Rows are numbered. After the first five, each row is followed by the numbers of the four nearest rows among all rows above it, by straight-line distance, nearest first.
0: [ 44   5  20  -2  29   9 -21   9  29  -6 -29   1  -4  30  10  25  19  -8
   3  -5 -27  -4   1 -45 -24   3 -22 -30 -30 -75 -18 -52  26  -3   8 -13
 -43  41   9  19   5  24  22   7   5]
1: [  3 -11  -1 -22  13  -3   6  -1 -35  27   5  -8  -2 -25   7 -26 -10  12
   8 -15  20  81  -2  12 -16  -1  -2  -1 -24 -32 -12 -13  -5  -7  -3   9
  -4  19   7 -11  -4  -6 -12 -12   7]
2: [ -9  37   8 -16   7 -11  -2   4 -26  18  -7  18  -4  22  15 -37  -7  29
   1  17 -18  14 -13 -16 -18  22   8 -18   3 -15 -15   3 -13  28  -6  33
 -11  15 -27  24  11 -38  26  -2  -5]
3: [ 19 -28 -14 -24 -13   4 -14 -10   6   5  15  -4 -11 -52   2   0  -9   3
  21  -5  -6  34   0  23 -55 -11  -7  21   5 -51 -10 -24 -12 -22  -8  13
  -7   5  16   0  -1  24 -29  16  -7]
4: [ 10 -24  -9 -10  -6   1   0 -44  16  -1  35  -8 -17 -25 -48 -23 -40 -31
   8 -23  26  46  30  33  50 -16 -21 -30 -19  30 -22   6 -18  -6 -24  23
 -10   1  -5 -32   7   9   9  -8 -22]
5: [-12  -9  -4 -19 -16  -9 -19  -7  -6 -10   8 -31 -14 -22   4  -3 -18 -25
 -11  -3   6  24  13  24   0  -3  21   9  -7 -17  11  -9 -50  15 -18  -6
  10  -3   2 -17 -18 -14  18 -20 -17]	1 3 4 2
6: [ 21 -26  -6  -4   1  30  22  -7  13  -5 -11  -5   1   8  -8 -14  -8  15
 -31 -26  22  21  -3  41  54   0 -22 -20   7 -45  17  -7  -7 -21  25  -5
  -2   2 -18 -38   8 -31  -2 -40  17]	1 5 4 3
7: [ -4   3   1  -9   3 -21 -14 -17   2  24  20 -11 -12  -1 -19 -12 -17  23
  12 -25  19  39  -7   8  16  13  -8 -13  -4   8 -16  18 -41  30   9  23
  -4  -4   7 -21  -8 -26  -7  -1 -19]	5 1 4 2
8: [ -8  39   4  -5   9 -28   0  16  -4  26 -16 -19  11  10   4   3 -13  26
 -13  10  10 -25  -8 -11 -28  28  35  -8  -8 -24  -4  25 -12  16  -1   0
  -8  -1  -1  33   7 -11  -1  -8 -17]	2 7 5 1
9: [  2 -15   3 -18   2 -22  -7 -15 -20  13   9  -4  -5  -4 -16  -9 -28   8
   3  -5   4  40 -11 -12   2  -8  -5 -17  -5   6  -7  -9 -16   3   3  24
 -28   1  -3  -4  10  20 -13   9 -20]	7 1 5 3
10: [ -1  11  -5  -9  13  -3 -19  -6   6  45  28  -5 -16 -28   3 -14  10  20
   7 -30  30  46   4   5   6 -15 -13   1 -15 -26   4  13  -2  19  19  42
  11   9   6  -6  15 -14  10   4  14]	7 1 9 5
11: [-18   7 -18 -20   9  -7  -2 -12  -9  27  35  -9  -9 -15 -27 -31 -22  -1
  -2 -31  23  19  10  39   9 -21  10 -16  13  10  15  38 -48  17   6  11
   1 -24   7 -23   7 -28  -2 -37 -22]	7 5 10 9
12: [  0  11  -3   0  22   6 -28   8  15  15 -10  16  -8  36  21   8  -5  26
 -30  29 -26 -17 -15 -51 -46  -4  12 -12  -6 -17 -16 -13 -18  24  14 -29
 -30 -15  14  36 -21   7  -6  16  -5]	8 2 0 9
13: [ 19 -18  19  14   4  31  -4  24  39 -31 -23  -7   6  32  -9 -13   0 -16
 -34   3 -28 -18  -3 -35  23   7 -33 -35  -4 -64 -14 -45   0  -9  19  11
 -22  10 -18  -8 -19  -2  10 -29 -10]	0 6 12 9
14: [-18  11 -26 -37 -30  -6  -4 -17 -50   2   6  -8   1  -4  14 -51  23  24
  -3  -2  -2  30 -14  -3  -2   0  31   7  10 -48  -7  19 -11   7 -16  23
 -19   7   5  11   0 -34  25 -11   8]	2 1 5 10
15: [-19  32  -4  -8 -17 -14  -1  11   1  39   4   8  -1  30  12 -26  22   6
 -40   5  29 -33 -10   0  15 -10   4 -23  29 -15  11  59   9  23   9   7
 -21 -11  21  30 -12 -40   4   9  33]	8 2 14 10
16: [-39  16 -18 -22   2 -18  -4  10 -46   1   4 -10  20 -35  45 -34 -12  28
  19  23  11   7   7  -6 -81  21  64  30  18 -50  13  57  -1   5  -4  -2
  -1 -11   3  31  -3 -10 -12  36 -27]	8 14 2 3
17: [ 16 -22 -17 -17 -15  -7  11  -2  -2 -27  33 -14 -18 -47 -28  -1 -37 -26
  -6 -34  26  56  20  69  57 -27  -9 -13  18  -2  24  10  -4 -24 -19  21
   5 -42 -12 -35  33   7   9 -49   9]	4 11 6 5
18: [-23  19   2   8 -10 -22  -2  -6 -19  -2  -3  16   3   6  11 -11 -22  11
 -14  23  -3 -52  -2   3 -35  -3  45 -21  13   5  11  55 -20  12   9  14
   0 -19 -21  15  14 -34  -9 -13  -7]	8 2 15 11
19: [ -3   5  19   1   3 -11 -14  14   9 -11 -14  -1  -8  32   9 -12   7  -5
 -16   5  -1 -14   1  -4 -23  20  11   5   0 -21   6 -13 -20   6  -5  10
 -17   9   6  33 -14 -24   4 -13  -7]	8 2 12 5
20: [-30  11 -21 -17   6 -10   2  -9 -10  10   6  28 -13 -13  21 -33 -16   6
  -1  37  -5 -22   8 -22 -30  -8  37 -13   2  22  -7  49 -23  32   5   7
 -18 -13  10  16   8  -9  -5  -3 -21]	18 8 2 19
21: [ -2  -7 -10  -4  17 -17 -10 -10 -21  14 -20 -12   6 -19 -20 -29  25  14
  23 -15  14  52  -6  -7 -38  13   6   0  -7 -35  12 -10 -10 -21  -1   2
  -3  29  -4  16   3  18   9  24  17]	1 9 3 10
22: [ 39   0   9   6   2  10  15  13  27  13 -24 -11 -13  21  11  -6 -10   9
  -8 -16 -16 -31  -6 -21  -4 -11  11 -12   7 -43 -17 -32  19  18  18  -3
 -20   7 -11   7   9 -29  12  -7 -11]	19 13 0 8
23: [ -8  -3   1 -11  -2   8  -9   2 -43   4   5 -11 -19   5 -24 -16 -17  14
  -6 -14   9  28  20   5  24   8  24   1  -1  11  -2  -3 -22   6  -6   9
 -24  30  15 -10   5  -6  -1   0  14]	9 7 1 5
24: [-21  -6 -29 -31   9 -19  27 -16   2  -4  66  12 -10 -33 -42  -7 -36 -29
 -15 -20   4  19  11  38  14  -2  -1 -12  19  27  24  16 -40 -14  -7  16
 -14  -7   1 -28  -2  -9 -10 -34   4]	11 4 17 5
25: [ -1 -14 -25 -35  -2   2 -21  -7 -33   8   8 -26   4 -31  27   4  22  -5
   9 -20 -15  38  -4  37  -3 -30  18  27   3 -50   4  -3 -29  -8  -2  12
  10  -7   7 -12   3   1 -11 -29  13]	5 1 3 14
26: [-29  24  -9  -5   6 -28 -14   5 -38  27 -12 -22   4 -20  12 -12  11  15
  -3  23  -7 -14 -16  12 -88   6  45  37  22 -37  19  23  14   3  -4  -5
  -1  16  16  36  15 -35  -1  -2   4]	16 8 18 19
27: [ 18 -27 -14  -2  -2  -8   0 -20  11 -16  36 -14  -7 -22 -23  -6 -18 -28
  -9 -39   3  50  30  80  24 -45  -9  10   1 -10   9 -18 -23 -25   8  28
 -15 -12  -3 -49   4  -8 -23 -25 -41]	17 4 24 11
28: [ -8   7  16   9 -12  27  14  12   2  -1 -48  -6   0  12  34   8  41  17
 -12  22  -7 -33   2   4  -7  25  -4  14   0 -49  -7  12  16 -10  16  -3
 -26  14  11  18 -17 -17   7 -24   9]	19 22 8 13
29: [  5  -4 -22   2  16  -2 -10 -21 -27  27 -24   0   1 -19  20 -19  20  13
  13   0   8  55  -8   7 -16  10  -7  22   6 -30   4  23  25  31 -13   9
 -18  22  10  16  -2 -24  27 -34   3]	1 14 21 10
30: [ -7  -8  -5 -12  -4 -13  28 -18 -17  30  14  -7 -24 -14 -14 -36  -7  -7
  10 -14  36  28   5  52  24  -2   2  -5  16 -18   6  42 -32  -1   7  25
  -3  -6  -6   2  -1 -47   4 -20   5]	11 7 10 23
31: [ 10  -8  14   8 -14  30 -30 -16  31 -21  10   5 -11  11  -2 -14 -11 -23
 -40   0 -22   6   8  17  47  -4  -2 -29   6 -45  11 -11 -36 -14   8   2
  -2  12   2 -21 -13   7 -18 -24   6]	6 13 5 19
32: [-35  11 -17 -27 -12 -21  14  -8   0   8  37   8   3 -30 -24 -37 -30 -19
  -6  -7  16  -4   2  53  16  -7  26   1  22 -14  22  27 -13  13   4   0
  -9 -20   7 -15  -5 -17 -25 -21  -6]	11 24 30 5
33: [  0  -1   5  13  -3 -11  10  21  31   2  14   8   2  26  -5  -6 -14 -40
 -25  -5 -30 -39  12  15  -1  -3  -7 -28   3 -11  -7  -2 -34  -9  10   6
  -1   3  -2   7   1 -16   2 -13   0]	19 31 22 13
34: [ 44  10  15  41   3   9 -18   5  33  -6 -54  14  14  41  40  38  58  15
 -39   2 -27 -44  -4 -12 -46  30 -31  -1 -38 -92   2 -41  50 -12  22   7
   2  15  -1  30 -32  21  21 -11  39]	0 28 13 22
35: [-11 -21   1   0   6 -19  -2  -6   2  -4  45   6  -5   1 -23  -5 -24 -16
   3  -8   2  20  -3   1  15  13  -6  -9  -7  22   3   6 -25  24  13  -2
 -26   4  12 -34  -2 -25  -7   0  -8]	7 9 23 24
36: [-17  -5  -7 -30   9 -15   2  -1  16  15  32  -1   4 -19  -6 -34 -17 -29
 -10   2  21  -3  -1  14   7  -4   6   2   1 -24  23  27 -29   0  -6  16
 -16  -2 -11  11   8 -24  15 -13 -10]	32 30 11 5
37: [ 50  -8   6  13  15  12 -21   0  57 -27 -33   3 -10  46   7  -2  19  -5
 -38   2 -33 -60  -9 -50 -15   1 -39 -37 -27 -71  -5 -51   9  -1  18 -13
 -13  19  -1  16  -4  38  20  -1   4]	0 13 34 22
38: [  3 -34   0 -14   6 -16  -9 -12   4  -3  31  -4  -8 -11 -18 -10 -14   3
   6 -24   0  19  13  15  34  -6   9 -21   5 -23  -6  -4 -43   8   0  22
   1 -17  11 -22  -1   0  -4 -12 -18]	7 35 9 5
39: [-24  36 -15 -23   4  -6  -4  -9 -21  21  -2  -2  11  -9  39 -28  -2  20
 -14  -7  19  25  -4  -2   7  -2   9   7   6 -51  16  59  22  10   8  21
  -6  -6   2   9   3 -53  17 -15  22]	14 29 15 10
40: [-14  11   3  -9  14 -12 -11  -6 -41  15  39   1  -5 -32   9 -30  24  41
   3 -16  14  51 -17  38   0   8  16  32 -27 -43  -2  11  16  -6  -8   3
  -9  28  14   5 -19 -10  18 -25   8]	1 29 14 10
41: [  0  13   9 -33   7   6  -5   0   5  17   3  -9  -6   8  13 -20   0  -3
 -15 -18  12  25  -1  33   7  13  -6 -17 -18 -17   3  17 -32  18  11  -3
 -17  10  -1 -17  -5 -15  12  -6   2]	7 36 5 23
42: [  39   11   -5   17    4   27  -13    7   46  -20   -8   -9   18   24
    7   16   26    8  -28    6  -20  -28    2  -21    9   -8  -37  -38
  -31 -100   -1  -49   31  -18   31    5    1    7  -11    6   -7   -6
   24  -11    6]	13 37 0 34
43: [-22  20  13  26  -8  -3   0  11  35  26 -18  24   8   0  31   8  29  17
 -21  26 -17 -26 -16 -16 -22  -2  15  18   4 -33  -2  25 -10  13  29   7
  -4  17  15  29 -24  -1  -9 -20  22]	28 19 8 12
44: [ 12   5  -3 -31   2  -4  30   7  28   1  12   5   2  -5 -40  -2 -20 -11
 -10 -14  20   1   9   3  26  13 -25 -33  -9 -33  13 -21 -31  23  -4  16
  -1  -8  -6 -24  23 -10  15 -37   9]	38 41 36 6
45: [  5   0   5  10   2   2  13   2  21  24 -20 -12  10  17  18  -4   8  -6
 -15 -16 -26   4  14 -14   2  -7 -16 -27  -9 -10   8 -34   3  12  -1  -7
 -15   1  10  -2  -7 -19  -2  -1  -6]	22 19 33 41
46: [-23  -2  -5 -13  -3   1  14   6  -4  23   0  12  -7 -14 -30 -24 -15 -19
 -27   7   3  -9  19  33  22   5  23 -16   4 -30  27  54 -10   3 -15   9
 -11 -16  -5  -6  -3 -17 -21 -21   7]	32 36 30 11
47: [-41  22  13  13  -9 -18 -17  -4   7  33  -3  30 -10  22  36  -8  10  21
 -44  23  17 -33  -7 -24 -35  31  29  -1  18  -9  10  38 -12  36  13  -5
  -2  -5 -10  46 -12 -21  -7  -4   2]	43 8 18 15
48: [ 23 -12  10   9   2  21  -1  20  30  -8 -20 -11   4  32   4  16  42 -28
 -17 -21  -4  21  -4  15  38 -14 -30 -13  -9 -64  -4 -27   0 -43   6   0
   3   9 -24 -33  -2  -5  13 -47  27]	6 13 31 42
49: [ -8   6  -1 -16  13 -26 -25 -20 -26  12  54  -5 -25 -19 -13 -28 -13  43
  42 -20  25  70  10 -26  10  21  29  10 -27  -5 -19   4 -34  24 -30  20
 -29  16  26 -22  15   7  13  25 -38]	7 9 23 1
50: [   1   -8   -1   -4  -13   21    0   21   16  -17  -65  -20   -7   -2
   20  -12   37   -3   -9  -13  -33  -23   -5   24    7    3  -17  -15
  -10 -100   19  -39   35  -42    2   -5   35   49  -16    1   -1  -17
   21  -47   44]	48 42 28 13
51: [-41  24  11  -9   6  17 -20  10 -42  26 -13 -10  -9 -15  44  -6   8  16
  20  33 -17 -12  -3  -2 -89   7  42  43  -5 -61 -20   1 -15  -1  -7  13
 -29   2  -1  35 -22   3  -1 -15  -3]	26 16 8 19
52: [-36   0  -7 -16   5 -21  19  -6  -4  14  43   7   8  -8 -15 -48 -14  -9
 -32  10  39 -23  -4  -6  11   6   0 -18  23   7   0  50  -9  41   9  12
  -1 -14  10  -3 -19 -11 -25  -2  -8]	32 36 46 20
53: [  3   2   4 -26  -9   3   0 -10 -29  11  31 -21  -7  -7  -1 -34 -16   2
  -1 -40  13  27  15  58  10 -13  -4   3   6 -17  22   2 -25 -12  11  18
  18  -1   8 -31  17 -36  -4 -58  16]	11 30 41 25
54: [-27   7   0  -1   6 -35 -23 -22 -57  11  18 -14  -3  -7   3 -17 -23  25
  21 -17  -9  20   0  -5 -26  13  23  12   6  -4  -5  -9 -35  14 -14   1
 -29  14   5   3 -10 -17 -11  15 -10]	23 9 7 49
55: [ -6   9   8   9  -2   5   7  27  15   4  -7  12  20  10  34   0  11   3
 -23   9 -18 -54 -30  11 -20  -1  10   1  14 -31   5  26  -7  -5  10  12
  -3   1  19  44  -4 -34 -13 -21  -2]	43 19 28 8
56: [  5 -16   3 -27   9  15  23   3  34  15 -18  -7 -16  20 -16  10   1   4
 -51 -22  31 -23  17  47  49   2 -31 -34  20 -19  17  48 -20  10  10   7
 -16 -14  -2 -23   7 -28  15 -48  21]	6 44 46 41
57: [-19   2 -13 -37   1 -37   2 -31 -11  -1  40   9 -23 -39 -33 -28 -45 -18
  19 -30   9  55  25  25  55 -19  -9  -9   2  28  -9   0 -16   1   4  35
 -34 -15   6 -30   6  -9  26   2   0]	4 24 38 35
58: [-35   8   2 -20  -5 -25  -8 -12 -17  20  17  -1  10 -20  -5 -23  12  -6
 -13 -10  37  18  25  34  47  -1  22 -11  33 -16  22  59  -7  12 -11  18
   1 -13   9  -8  -5 -18  -4 -21  -3]	46 32 30 11
59: [ 21 -17 -19 -23  17  -5  27 -24  11   4  45 -12  -5  -1 -37   0 -20 -21
   4 -19  -6  41  38  46  79 -28 -13 -24  -4  33  -1 -24 -32 -17  13  22
 -12  -1  -6 -45  -3  -5  10  -2 -29]	4 27 57 38
60: [-18  26 -29  -8  32 -13   3  16 -28  29 -18 -18 -21 -36  22 -44  23  36
 -24   8   4  38  -8  36  -3   3  34  39  18 -66   2  48  18 -11   6   9
  -7  13  -2   9 -13 -22  25 -23  32]	39 40 29 14
61: [-39   2 -14 -21 -17 -32 -10 -20 -33  16  33  -9 -15 -27  -7 -50 -34  -8
  30 -20  33  33 -13  24   3  -4  37 -17  20  34  -2  28 -51  28  -2  22
 -17 -10  24 -18  -1 -18   0  -5  -2]	11 7 32 30
62: [  7  14  -3 -12   1   9   4  -4   7  12  -4  -5 -14  17  26 -22  13  23
 -26  -4 -18   6  14  31   0  12 -15  -9  -3 -53   4  -8   1   4  -1  11
  -5   8 -10 -24   6 -24  -6 -23  19]	41 45 6 19
63: [ -3 -13 -22 -27  13 -14 -10  13 -17   9  11 -22  -8 -10  20 -12   4  -3
   5 -20 -12  26  -8  48  19 -16  -9  11   8 -61  16  -2 -12   1  20  25
  20  11  -1 -13   9  -9  19 -36  14]	25 53 62 41
64: [-11  -7  22 -13  13 -11 -27   0   1  22 -19   4  -1  53  -5  -8 -13  10
  -2   1 -32 -41  -8 -47 -22 -14  19 -33  12  23   1 -35 -26  34  11   4
 -36  14  -3  16   0 -18  14   7 -11]	12 19 45 22
65: [  4  -3 -12 -13  -8 -13  -1 -34  16  -2  54  12 -17 -23 -21 -18  -4  -6
  -5 -18   6  13  -6  11  31   2 -12 -24   0  10 -11  23 -55  16   0   3
 -10 -11  -8 -29  16 -13   4   0  -4]	35 38 7 11
66: [  5 -11  13 -36 -13   5  -5 -15  21  18  35  10  -7   1 -13 -16 -14  10
 -17 -25  16  32   1  19  32  -7 -15 -19 -11 -20  -4  20 -18  10   8  22
   6  -3   0 -28  -1  -6   1 -18  16]	41 38 65 7
67: [-15  18 -28 -43   0 -10  -7 -18 -17  16  60 -13  12 -20 -16 -47   1   9
   0  10  29  27  17  46  45 -17  32   8   8  12  17  59 -51  24 -12  18
   6 -28  -4  -7  10 -20   3 -15 -15]	11 58 32 30
68: [ -9  32  -8   4   6 -33 -21 -16 -39  18   2   3 -18  -6  17 -22  -6  31
  15   2 -25   3 -20 -42 -28 -15   3  -7  11   1 -25 -14 -12  32  -8  26
 -24   3  13  17  -9   1   2   9 -23]	54 2 9 20
69: [ -3  -8  -3 -14  20  18  -8  13  25  15 -58  -6   7   2  43  -6  46  21
 -19  27  -3 -46 -37   3 -35 -10 -16  15  16 -63 -16 -10  38 -12  26   2
   7  28   4  41 -14  -9   7 -37  39]	28 43 55 50
70: [ 44 -22   3  16  21  12  -9  -9  60 -41  59  -3   8  28 -53  11 -25 -57
  14  -8   8  22  17  24 100 -28 -39 -36   6  24   1 -44 -35  -1   4  31
 -43 -10  -3 -60  20  32   5 -23 -12]	59 4 27 38
71: [-31  32   8 -28   0 -23 -18 -19 -50  28  -3   1 -39   8  14 -40 -30  30
  18  11   5  46 -12 -51 -34  38  25  -5   3   9 -55  26 -19  26   0  12
 -24  -2  29   3 -18 -31  18  29 -35]	68 54 2 49
72: [-22  -9 -18 -18  -5 -14   4   7   1  13  10 -23   3  -4 -15 -46   7  -3
 -31   6  14  11  11  32  11  -5  25 -24  -1 -40   6  25  -6  18  19  24
  -4   5   2   3  -4  -3   2 -21 -13]	36 46 41 58
73: [ 22   6   4  -3  20   3 -26  11 -21   7 -18  -5   0  -2  26  12  20  36
  10 -18 -39  36  -2 -20 -70   7   2  20 -15 -66 -19 -55  -5 -21 -13 -16
 -20  24  13  42  -5  17  -5  15  -8]	21 0 3 51
74: [  2   4  -1  -5  11  11  -1  34 -25   0  -6 -16  -4  30  20 -28  14  -2
  -3  -6 -29  10   6  -5  -9  10  -6 -13  11 -32  -2 -26   3   8  -8  -3
  -9  20 -16   3  -1 -37  36 -11  19]	62 19 45 2
